[[132 136]
 [123 121]
 [110 104]
 [128 128]]
->
[[132 136]
 [123 121]
 [110 104]]

[[143 140 126]
 [119 115 130]
 [150 139 115]
 [143 143 121]]
->
[[143 140]
 [119 115]
 [150 139]]

[[142 114 142]
 [150 109 122]
 [124 141 106]
 [134 113 148]]
->
[[142 114]
 [150 109]
 [124 141]]

[[127 127 128 154 140]
 [117 144 136 134 142]
 [120 135 133 112 126]
 [116 144 135 130 140]
 [118 139 134 123 133]]
->
[[127 127]
 [117 144]
 [120 135]]

[[126 130 129 124 125]
 [124 128 127 129 127]
 [154 123 111 129 128]
 [ 99 134 146 129 129]]
->
[[126 130]
 [124 128]
 [154 123]]

[[126  99]
 [119 122]
 [129 157]
 [138 143]]
->
[[126  99]
 [119 122]
 [129 157]]
---
[[135 129 140 131 119 138 119 117 129 117 127 127 118 131]
 [112 139 125 130 138 103 144 153 132 113 115 149 117 131]]
->
[[112 139 125 130 138 103 144 153 132 113 115 149 117 131]
 [135 129 140 131 119 138 119 117 129 117 127 127 118 131]]

[[129 142 125 153 152]
 [130 143 121 155 151]
 [124 118 143 113 116]
 [109 133 141 153 149]]
->
[[109 133 141 153 149]
 [124 118 143 113 116]
 [129 142 125 153 152]
 [130 143 121 155 151]]

[[141 116]
 [109  99]]
->
[[109  99]
 [141 116]]

[[112 125 150]
 [108 127 140]
 [121 120 148]
 [124 114 147]
 [146 136 108]
 [138 143 108]
 [133 143 103]]
->
[[108 127 140]
 [112 125 150]
 [121 120 148]
 [124 114 147]
 [133 143 103]
 [138 143 108]
 [146 136 108]]

[[122 134 106]
 [124 120 142]
 [137 118 155]
 [135 118 143]
 [123 143 109]
 [126 112 137]]
->
[[122 134 106]
 [123 143 109]
 [124 120 142]
 [126 112 137]
 [135 118 143]
 [137 118 155]]

[[110 139 113 140 144 109 139 144 112 110]
 [117 139 119 138 135 113 138 138 127 109]
 [113 140 110 139 139 115 137 137 111 109]
 [112 141 106 144 145 118 141 138 108 118]
 [143 118 146 114 116 151 116 113 144 147]
 [149 115 150 117 114 144 112 111 148 140]
 [147 111 154 113 112 149 110 114 149 138]
 [107 137 112 146 140 106 144 146 114 112]]
->
[[107 137 112 146 140 106 144 146 114 112]
 [110 139 113 140 144 109 139 144 112 110]
 [112 141 106 144 145 118 141 138 108 118]
 [113 140 110 139 139 115 137 137 111 109]
 [117 139 119 138 135 113 138 138 127 109]
 [143 118 146 114 116 151 116 113 144 147]
 [147 111 154 113 112 149 110 114 149 138]
 [149 115 150 117 114 144 112 111 148 140]]
---
[[156 109 157 109 109 151 107 107 154 147]
 [123 133 126 134 132 118 134 134 132 119]
 [141 119 143 119 118 135 118 119 145 133]
 [127 130 128 130 129 125 131 132 130 125]]
->
[[123 133 126 134 132 118 134 134 132 119]
 [127 130 128 130 129 125 131 132 130 125]]

[[128 140 135 126 112 115]
 [126 119 144 120 133 140]
 [134 115 134 130 110 129]
 [107 136 130 122 123 124]
 [133 119 117 110 130 128]
 [136 131 115 108 129 118]
 [133 139 106 137 123 117]]
->
[[126 119 144 120 133 140]
 [107 136 130 122 123 124]
 [136 131 115 108 129 118]]

[[129 117 129 129 134 123 128 129 127 122 122 131]
 [128 129 139 146 124 136 116 135 129 126 138 119]
 [139 119 154 137 117 130 113 138 126 138 121 144]
 [133 125 114 123 124 121 128 120 134 116 134 124]]
->
[[128 129 139 146 124 136 116 135 129 126 138 119]
 [133 125 114 123 124 121 128 120 134 116 134 124]]

[[129 107 104 103 138 120 105]
 [129 113 111 111 136 123 114]
 [129 110 109 107 134 123 109]]
->
[[129 113 111 111 136 123 114]]

[[103 107 113 117 144 145 141]
 [114 116 117 122 142 132 147]
 [142 133 137 145 113 107 106]
 [115 122 122 118 134 142 149]
 [110 118 114 114 148 145 141]]
->
[[114 116 117 122 142 132 147]
 [115 122 122 118 134 142 149]]

[[146 145 109 107 106 149 137]
 [144 143 110 109 109 148 135]
 [143 143 112 110 109 145 139]
 [143 143 112 110 109 145 138]
 [111 111 146 148 149 108 118]
 [111 111 146 148 150 108 118]
 [109 109 148 150 152 106 115]
 [145 144 110 108 107 148 137]]
->
[[144 143 110 109 109 148 135]
 [143 143 112 110 109 145 138]
 [111 111 146 148 150 108 118]
 [145 144 110 108 107 148 137]]
